Below is a small trained network, with its code and all its weights. Each question gives an input and a target symbol and asks what happens when units are switched off, that is, made to give their printed mean instead of their output.

import numpy as np


def w(rows, s, z=0):
    codes = np.array(rows[::2]) - 128.0
    scale = np.full(codes.shape[1], s)
    scale[-1] = z or s
    return codes * scale


def f(y):
    return np.maximum(y, 0)


def softmax(a):
    e = np.exp(a - a.max(-1, keepdims=True))
    return e / e.sum(-1, keepdims=True)


def log_softmax(a):
    a = a - a.max(-1, keepdims=True)
    return a - np.log(np.exp(a).sum(-1, keepdims=True))


def net(x, mask):
    ids = ['γδζηθλμπστφψ'.index(c) for c in x.split()]
    T = len(ids)
    res = E[ids] + P[:T]
    u = 0
    for l in range(3):
        r = res
        for j in range(3):
            rows = slice(3 * j, 3 * j + 3)
            q, k, v = (r @ M[l][rows].T for M in (Q, K, V))
            z = softmax(np.where(np.tri(T) > 0, q @ k.T / 3**0.5, -1e9)) @ v
            o = O[l][rows]
            res = res + np.where(mask[u + j], z, o[:, -1]) @ o[:, :-1]
        u += 3
        y = f(res @ A[l][:, :-1].T + A[l][:, -1])
        res = res + np.where(mask[u : u + 4], y, B[l][:, -1]) @ B[l][:, :-1]
        u += 4
    return log_softmax(res[-1] @ U[:, :-1].T + U[:, -1])


Q, K, V, O, A, B = {}, {}, {}, {}, {}, {}
E = w([
[99,161,80,175,84,173],'γ',
[168,59,118,135,27,158],'δ',
[131,30,169,117,119,128],'ζ',
[144,137,139,144,150,119],'η',
[193,169,8,149,108,171],'θ',
[100,128,70,108,239,137],'λ',
[120,142,120,153,132,116],'μ',
[130,161,88,169,110,138],'π',
[58,121,161,206,114,144],'σ',
[59,130,86,206,114,185],'τ',
[118,134,166,129,139,129],'φ',
[144,145,136,158,116,128],'ψ',
],0.013)
P = w([
[88,162,125,136,102,24],'0',
[186,106,97,186,192,126],'1',
[108,169,132,86,169,248],'2',
[64,90,31,110,88,97],'3',
[206,65,99,171,198,126],'4',
[82,138,168,82,154,229],'5',
[69,49,1,72,70,104],'6',
[212,24,103,159,184,128],'7',
],0.01)
Q[0] = w([
[28,209,144,132,135,163],'0.h1',
[187,154,116,96,168,155],'0.h1',
[75,58,134,183,209,138],'0.h1',
[70,142,80,36,9,118],'0.h2',
[56,67,157,64,65,134],'0.h2',
[117,110,105,171,113,28],'0.h2',
[35,176,50,10,111,107],'0.h3',
[82,144,112,73,178,183],'0.h3',
[95,108,93,150,100,147],'0.h3',
],0.016)
K[0] = w([
[66,156,138,203,151,129],'0.h1',
[164,183,126,100,127,122],'0.h1',
[81,60,130,101,204,111],'0.h1',
[136,202,122,170,42,110],'0.h2',
[125,160,169,105,54,143],'0.h2',
[114,93,91,178,118,82],'0.h2',
[105,253,87,168,166,83],'0.h3',
[91,160,123,151,187,143],'0.h3',
[102,164,156,126,106,124],'0.h3',
],0.021)
V[0] = w([
[103,58,201,91,137,154],'0.h1',
[111,45,140,81,177,87],'0.h1',
[211,65,146,122,42,89],'0.h1',
[99,103,108,69,155,115],'0.h2',
[75,92,68,60,163,115],'0.h2',
[2,78,123,92,158,180],'0.h2',
[155,229,56,195,36,159],'0.h3',
[66,99,202,140,155,110],'0.h3',
[84,173,127,183,223,79],'0.h3',
],0.0082)
O[0] = w([
[150,210,78,163,156,169,120],'0.h1',
[180,221,44,160,113,95,148],'0.h1',
[43,231,164,216,170,100,83],'0.h1',
[145,126,59,122,119,131,111],'0.h2',
[122,122,53,137,132,127,153],'0.h2',
[77,233,24,164,161,116,254],'0.h2',
[60,1,160,152,25,146,180],'0.h3',
[112,201,101,70,171,78,183],'0.h3',
[110,93,106,19,233,24,195],'0.h3',
],0.0055,0.0033)
A[0] = w([
[253,68,82,117,166,94,68],'0.n1',
[122,2,104,215,182,161,174],'0.n2',
[198,143,252,62,147,69,26],'0.n3',
[164,51,124,186,85,211,6],'0.n4',
],0.0082,0.0024)
B[0] = w([
[64,174,144,229,8,162,180],'0.n1',
[232,174,67,97,106,97,254],'0.n2',
[155,255,144,172,77,114,135],'0.n3',
[34,118,143,132,231,136,211],'0.n4',
],0.0088,0.0077)
Q[1] = w([
[218,125,64,78,128,208],'1.h1',
[149,95,91,156,113,132],'1.h1',
[172,225,187,146,132,160],'1.h1',
[115,187,212,245,196,139],'1.h2',
[58,107,95,179,141,31],'1.h2',
[176,158,99,111,124,154],'1.h2',
[133,132,152,133,71,121],'1.h3',
[32,77,111,104,120,53],'1.h3',
[139,204,100,3,81,93],'1.h3',
],0.019)
K[1] = w([
[197,83,90,184,110,71],'1.h1',
[94,125,135,174,152,84],'1.h1',
[192,157,134,191,145,207],'1.h1',
[249,111,77,223,153,182],'1.h2',
[171,105,107,171,123,29],'1.h2',
[129,165,109,66,118,154],'1.h2',
[106,111,172,148,85,131],'1.h3',
[169,60,134,73,129,58],'1.h3',
[133,189,96,84,21,89],'1.h3',
],0.02)
V[1] = w([
[132,148,169,129,93,76],'1.h1',
[153,62,99,234,143,42],'1.h1',
[126,173,145,31,86,254],'1.h1',
[193,71,130,186,175,92],'1.h2',
[21,174,178,151,109,163],'1.h2',
[227,85,87,199,173,94],'1.h2',
[138,152,77,115,195,203],'1.h3',
[132,157,146,50,147,149],'1.h3',
[189,68,112,127,118,86],'1.h3',
],0.0078)
O[1] = w([
[149,153,172,90,126,86,139],'1.h1',
[158,58,144,51,173,148,239],'1.h1',
[55,195,90,231,128,113,2],'1.h1',
[88,125,130,202,147,155,134],'1.h2',
[133,201,134,45,84,130,159],'1.h2',
[72,111,87,253,133,156,153],'1.h2',
[179,200,141,29,91,139,155],'1.h3',
[160,137,167,143,129,79,68],'1.h3',
[67,168,116,196,138,145,125],'1.h3',
],0.0061,0.0081)
A[1] = w([
[112,198,158,152,79,9,78],'1.n1',
[51,183,161,89,69,59,3],'1.n2',
[108,127,227,152,72,153,48],'1.n3',
[90,169,78,95,145,190,1],'1.n4',
],0.012,0.0033)
B[1] = w([
[97,129,93,191,254,75,159],'1.n1',
[104,130,182,50,73,218,188],'1.n2',
[131,198,213,97,135,75,138],'1.n3',
[130,65,204,179,133,95,254],'1.n4',
],0.0088,0.0063)
Q[2] = w([
[149,93,175,131,132,151],'2.h1',
[94,53,119,72,140,199],'2.h1',
[56,97,150,135,77,110],'2.h1',
[156,131,76,168,43,44],'2.h2',
[251,124,167,173,169,190],'2.h2',
[109,98,117,73,123,119],'2.h2',
[183,77,163,135,160,145],'2.h3',
[83,90,75,105,96,140],'2.h3',
[120,76,86,158,15,32],'2.h3',
],0.017)
K[2] = w([
[157,132,158,110,111,119],'2.h1',
[152,56,112,62,148,102],'2.h1',
[38,108,137,144,126,97],'2.h1',
[164,164,101,154,64,9],'2.h2',
[235,146,75,154,137,235],'2.h2',
[116,118,157,58,151,91],'2.h2',
[191,99,120,101,154,67],'2.h3',
[137,154,143,118,42,109],'2.h3',
[13,71,126,30,76,73],'2.h3',
],0.016)
V[2] = w([
[112,86,126,117,142,98],'2.h1',
[125,143,139,114,144,72],'2.h1',
[133,156,85,131,148,180],'2.h1',
[100,156,138,92,133,245],'2.h2',
[124,48,135,152,29,134],'2.h2',
[93,141,2,90,111,134],'2.h2',
[92,122,154,124,111,108],'2.h3',
[75,126,135,131,146,118],'2.h3',
[92,117,99,108,118,117],'2.h3',
],0.016)
O[2] = w([
[151,130,118,123,161,149,254],'2.h1',
[144,109,94,111,105,147,176],'2.h1',
[109,131,171,117,107,106,43],'2.h1',
[58,136,148,87,98,157,194],'2.h2',
[182,116,109,133,53,176,100],'2.h2',
[104,146,7,82,127,152,34],'2.h2',
[146,130,119,120,97,117,114],'2.h3',
[147,135,135,132,91,143,122],'2.h3',
[156,166,141,136,134,128,166],'2.h3',
],0.014,0.0062)
A[2] = w([
[9,179,59,98,199,106,5],'2.n1',
[205,136,53,142,53,133,26],'2.n2',
[73,245,112,249,127,25,241],'2.n3',
[209,153,6,206,140,2,25],'2.n4',
],0.01,0.0017)
B[2] = w([
[160,133,158,150,42,214,189],'2.n1',
[107,237,195,167,204,149,221],'2.n2',
[26,186,180,102,86,125,187],'2.n3',
[138,65,9,108,98,72,250],'2.n4',
],0.012,0.017)
U = w([
[150,135,133,3,171,127,254],'γ',
[118,84,119,157,173,176,231],'δ',
[94,146,120,125,106,125,93],'ζ',
[125,123,103,109,81,88,81],'η',
[169,169,142,103,140,132,17],'θ',
[123,164,92,99,148,104,152],'λ',
[177,135,123,146,112,93,109],'μ',
[155,144,148,108,160,81,101],'π',
[156,81,108,101,140,76,147],'σ',
[163,131,97,101,79,142,54],'τ',
[105,132,114,89,145,75,69],'φ',
[186,127,145,126,64,100,92],'ψ',
],0.0071,0.0058)

Each question gives the input, a string of symbols that net reads in full, and the target symbol t.
The units are the heads (3 rows each of Q, K, V and O) and the neurons (one row each of A and B). Each row of codes is followed by its name. A weight is (code - 128) times the scale printed after its matrix; where a second scale follows, it is the last column's (O, A, B and U).
mask holds one flag per unit, layer by layer, with each layer's heads first. A switched-off unit (its flag False) gives its mean, the last column of its rows in O or B, instead of its output. The means were averaged over made-up inputs and are rounded, as every weight is.
A unit's drop is (log p(t) with every unit on - log p(t) with that unit switched off) / (log p(t) with every unit on - log p(t) with every unit switched off).
The circuit of an input: a set's keep is (log p(t) with only the set's units on - log p(t) with every unit switched off) / (log p(t) with every unit on - log p(t) with every unit switched off). Starting from the 12 units with the biggest drops (on a tie, the unit counted first), units are removed one at a time, each time the one whose removal leaves the highest keep (on an exact tie, the one counted first), for as long as the keep stays at least 0.8.
units of the circuit, in order: the units of the circuit, biggest drop first
unit that matters most: the unit with the biggest drop
k most important neurons: the k neurons with the biggest drops, biggest first
top k neurons in layer l: the k neurons of layer l with the biggest drops, biggest first
which heads matter: for each layer, one digit per head in row order, 1 if its drop is at least 0.15 and else 0, layers parted by /
input σ ψ ζ η μ, target ζ: unit that matters most : 0.h3
input θ σ σ μ θ σ ψ, target δ: which heads matter : 111 / 011 / 000
input ψ σ σ π η η σ δ, target δ: which heads matter : 001 / 010 / 000
input μ ψ π σ δ δ δ, target σ: units of the circuit, in order : 1.n1; 2.h2; 2.n4
input σ φ τ, target γ: which heads matter : 100 / 011 / 000
input μ δ φ λ σ σ σ, target σ: 2 most important neurons : 1.n1; 0.n1
input ζ σ ζ σ σ η δ σ, target δ: 2 most important neurons : 0.n4; 1.n4
input δ μ σ σ δ η ζ, target ψ: units of the circuit, in order : 1.n3; 2.h2; 0.h1; 0.h3
input δ ψ θ σ, target ψ: 2 most important neurons : 0.n2; 1.n3
input σ δ σ ζ σ, target ζ: units of the circuit, in order : 2.h1; 0.h3; 2.n3; 0.h1
input δ γ τ δ γ, target δ: units of the circuit, in order : 0.n4; 0.h3
input σ σ μ δ τ σ θ μ, target δ: units of the circuit, in order : 0.n4; 0.h3
input λ δ σ δ, target τ: top 2 neurons in layer 2 : 2.n1; 2.n4
input δ φ σ θ, target ψ: units of the circuit, in order : 2.h2; 0.h2; 0.h3
input σ σ γ σ σ δ, target γ: units of the circuit, in order : 1.h2; 2.h2
input θ μ δ γ σ σ σ σ, target δ: units of the circuit, in order : 0.h3; 0.n4
input μ σ λ σ τ σ λ, target σ: unit that matters most : 1.n1
input θ σ λ τ σ λ ψ σ, target λ: which heads matter : 110 / 000 / 010
input σ μ δ τ θ θ ψ, target γ: which heads matter : 001 / 010 / 000
input σ σ σ σ δ τ μ ψ, target δ: which heads matter : 001 / 010 / 000
input φ σ σ γ, target ζ: unit that matters most : 1.n2
input σ δ δ σ σ ψ σ θ, target δ: which heads matter : 101 / 010 / 000
input π ψ σ, target γ: which heads matter : 100 / 010 / 000
input δ σ γ μ γ, target δ: units of the circuit, in order : 0.n4; 0.h3; 2.n4
input σ σ σ, target ζ: units of the circuit, in order : 1.h1; 2.n3; 2.h1
input δ τ μ σ μ, target δ: units of the circuit, in order : 0.h3; 0.n4; 1.h2
input σ σ γ γ τ τ μ, target γ: units of the circuit, in order : 1.n2; 0.n2; 1.h2
input δ σ σ σ σ μ ψ, target ψ: unit that matters most : 2.h2
input μ γ ζ π ψ σ σ, target σ: 2 most important neurons : 1.n1; 0.n4
